Here is a tiny trained network, its code and every weight. The questions are about switching its units off for an input and a class, where a switched-off unit gives its printed mean instead of its output.

import numpy as np


def w(rows, s, z=0):
    codes = np.array(rows[::2]) - 128.0
    scale = np.full(codes.shape[1], s)
    scale[-1] = z or s
    return codes * scale


def norm(h):
    return h / np.sqrt((h * h).mean(-1, keepdims=True) + 1e-5)


def f(y):
    return np.maximum(y, 0)


def log_softmax(a):
    a = a - a.max(-1, keepdims=True)
    return a - np.log(np.exp(a).sum(-1, keepdims=True))


def net(x, mask):
    res = np.array(x, float).reshape(1, 3) / 4 @ E
    u = 0
    for l in range(3):
        y = f(norm(res) @ A[l][:, :-1].T + A[l][:, -1])
        res = res + np.where(mask[u : u + 12], y, B[l][:, -1]) @ B[l][:, :-1]
        u += 12
    return log_softmax(norm(res)[-1] @ U[:, :-1].T + U[:, -1])


A, B = {}, {}
E = w([
[166,221,57,50,215,71,181,137,14],'x0',
[53,254,108,58,137,87,29,166,235],'x1',
[31,187,141,195,182,216,117,140,58],'x2',
],0.0077)
A[0] = w([
[157,127,40,127,89,159,156,45,75,82],'L0N0',
[190,243,56,122,172,96,137,83,108,78],'L0N1',
[63,191,142,78,31,183,158,150,199,94],'L0N2',
[134,80,205,75,176,66,133,138,149,53],'L0N3',
[100,160,43,70,210,102,23,76,135,95],'L0N4',
[28,87,144,143,126,161,151,102,52,145],'L0N5',
[66,169,101,228,197,93,23,244,76,69],'L0N6',
[242,115,154,89,148,81,111,7,129,71],'L0N7',
[184,173,103,105,33,71,143,181,174,72],'L0N8',
[93,60,2,96,94,63,163,197,133,75],'L0N9',
[173,85,106,153,41,64,44,110,141,135],'L0N10',
[42,135,172,163,178,118,118,95,84,3],'L0N11',
],0.006,0.0063)
B[0] = w([
[95,79,153,124,87,177,79,162,165,180],'L0N0',
[130,143,96,125,62,197,96,148,144,241],'L0N1',
[167,101,131,117,166,144,58,151,116,214],'L0N2',
[158,150,116,143,148,123,151,84,171,141],'L0N3',
[126,2,162,139,185,103,82,133,145,243],'L0N4',
[174,132,178,77,112,111,137,96,153,253],'L0N5',
[173,183,172,112,139,104,137,75,131,223],'L0N6',
[177,130,184,57,139,89,129,66,111,199],'L0N7',
[134,135,172,92,181,111,147,87,132,202],'L0N8',
[117,148,137,131,85,169,146,112,154,164],'L0N9',
[127,156,182,79,130,181,164,126,116,250],'L0N10',
[107,146,200,114,153,128,184,94,132,145],'L0N11',
],0.0086,0.004)
A[1] = w([
[134,215,26,123,115,88,163,145,84,37],'L1N0',
[127,76,108,168,122,98,192,161,71,33],'L1N1',
[115,115,130,168,180,116,166,155,179,33],'L1N2',
[158,83,144,100,157,156,109,216,90,59],'L1N3',
[183,78,90,203,82,100,167,143,46,33],'L1N4',
[148,143,1,91,181,94,158,178,78,90],'L1N5',
[7,186,164,221,190,177,157,124,88,129],'L1N6',
[180,109,143,53,161,194,89,93,72,112],'L1N7',
[153,137,38,70,148,89,154,126,28,4],'L1N8',
[126,132,200,104,113,141,161,120,51,37],'L1N9',
[143,137,129,188,36,211,87,159,146,89],'L1N10',
[114,157,140,127,199,145,116,131,40,104],'L1N11',
],0.0091,0.0035)
B[1] = w([
[65,117,104,101,60,114,131,124,155,151],'L1N0',
[130,72,97,152,166,91,129,183,116,150],'L1N1',
[159,140,122,127,129,145,56,100,162,128],'L1N2',
[123,131,148,177,138,139,140,97,164,155],'L1N3',
[123,90,108,121,195,108,61,195,68,169],'L1N4',
[11,98,108,137,41,165,101,132,162,172],'L1N5',
[176,143,183,5,88,59,255,75,64,182],'L1N6',
[173,163,111,214,132,157,123,100,123,255],'L1N7',
[98,65,127,135,47,144,153,97,183,180],'L1N8',
[153,158,97,137,185,129,112,107,174,194],'L1N9',
[117,161,29,145,82,149,133,92,132,176],'L1N10',
[126,107,136,107,68,112,124,127,105,184],'L1N11',
],0.0086,0.009)
A[2] = w([
[164,81,126,208,174,154,179,117,41,48],'L2N0',
[174,72,78,170,183,116,187,198,64,137],'L2N1',
[47,163,156,95,201,133,71,180,105,92],'L2N2',
[78,179,164,91,167,88,101,194,156,113],'L2N3',
[81,136,17,103,69,105,191,178,110,222],'L2N4',
[94,120,79,133,44,160,155,156,145,27],'L2N5',
[192,134,75,234,214,116,86,63,116,184],'L2N6',
[134,76,152,66,40,110,20,76,132,130],'L2N7',
[87,162,76,70,172,85,63,198,176,13],'L2N8',
[195,103,105,69,81,8,179,160,177,4],'L2N9',
[91,229,91,90,191,73,79,212,154,90],'L2N10',
[123,59,76,172,2,147,112,91,152,178],'L2N11',
],0.0081,0.0016)
B[2] = w([
[93,52,134,32,133,39,109,153,113,200],'L2N0',
[105,77,164,116,198,169,67,195,126,176],'L2N1',
[216,81,138,117,177,135,96,131,146,156],'L2N2',
[135,121,51,84,209,110,140,162,48,164],'L2N3',
[177,163,214,238,131,187,88,130,235,160],'L2N4',
[65,143,130,176,119,181,139,138,228,174],'L2N5',
[123,192,86,129,193,145,56,154,193,208],'L2N6',
[81,83,77,181,103,112,211,87,50,245],'L2N7',
[161,75,151,171,180,185,105,147,85,169],'L2N8',
[144,219,215,71,79,99,193,82,60,168],'L2N9',
[145,2,151,148,144,107,101,244,83,167],'L2N10',
[63,195,121,150,112,104,100,199,81,254],'L2N11',
],0.0077,0.0088)
U = w([
[140,5,137,108,225,113,62,186,79,136],'0',
[195,157,204,42,99,89,223,49,87,149],'1',
[26,122,102,206,44,153,129,143,117,132],'2',
[169,214,96,154,212,169,97,123,244,136],'3',
[156,134,79,117,166,110,237,202,217,9],'4',
],0.015,0.014)

Each question gives the input, the list of numbers given to net, and the class t.
The units are the neurons (one row each of A and B). Each row of codes is followed by its name. A weight is (code - 128) times the scale printed after its matrix; where a second scale follows, it is the last column's (A, B and U).
mask holds one flag per neuron, layer by layer. A switched-off neuron (its flag False) gives its mean, the last column of its row in B, instead of its output. The means were averaged over made-up inputs and are rounded, as every weight is.
A unit's drop is (log p(t) with every unit on - log p(t) with that unit switched off) / (log p(t) with every unit on - log p(t) with every unit switched off).
The circuit of an input: a set's keep is (log p(t) with only the set's units on - log p(t) with every unit switched off) / (log p(t) with every unit on - log p(t) with every unit switched off). Starting from the 12 units with the biggest drops (on a tie, the unit counted first), units are removed one at a time, each time the one whose removal leaves the highest keep (on an exact tie, the one counted first), for as long as the keep stays at least 0.8.
units of the circuit, in order: the units of the circuit, biggest drop first
k most important neurons: the k neurons with the biggest drops, biggest first
top k neurons in layer l: the k neurons of layer l with the biggest drops, biggest first
drop of u: that unit's drop, to one decimal
input [1,0,3], class 3: 4 most important neurons => [L0N5, L0N6, L1N9, L2N6]
input [-6,-8,8], class 0: 3 most important neurons => [L1N4, L0N10, L2N1]
input [8,-6,1], class 2: units of the circuit, in order => [L1N5, L1N8]
input [3,4,-1], class 0: units of the circuit, in order => [L2N10]
input [7,-3,-6], class 2: 4 most important neurons => [L1N5, L0N5, L1N8, L1N6]
input [7,3,-6], class 2: 2 most important neurons => [L1N5, L0N1]
input [-2,-2,3], class 3: 2 most important neurons => [L0N5, L1N9]
input [-6,6,-6], class 0: top 3 neurons in layer 2 => [L2N8, L2N3, L2N10]
input [0,7,-7], class 0: 2 most important neurons => [L1N6, L2N10]
input [-4,8,-8], class 0: 4 most important neurons => [L1N6, L2N10, L0N2, L2N8]
input [4,2,1], class 2: 2 most important neurons => [L1N5, L0N5]
input [8,7,3], class 2: top 2 neurons in layer 1 => [L1N5, L1N0]
input [-5,1,5], class 1: 2 most important neurons => [L1N6, L0N1]
input [-3,1,-2], class 3: most important neuron => [L0N10]
input [6,-6,8], class 1: 2 most important neurons => [L1N6, L0N4]
input [8,6,-6], class 2: 3 most important neurons => [L1N5, L1N8, L0N1]
input [4,4,7], class 1: drop of L1N6 => 1.0
input [-2,6,-7], class 1: drop of L2N9 => 1.5
input [-3,-2,4], class 1: drop of L1N6 => 0.9
input [-3,4,8], class 1: most important neuron => [L1N6]
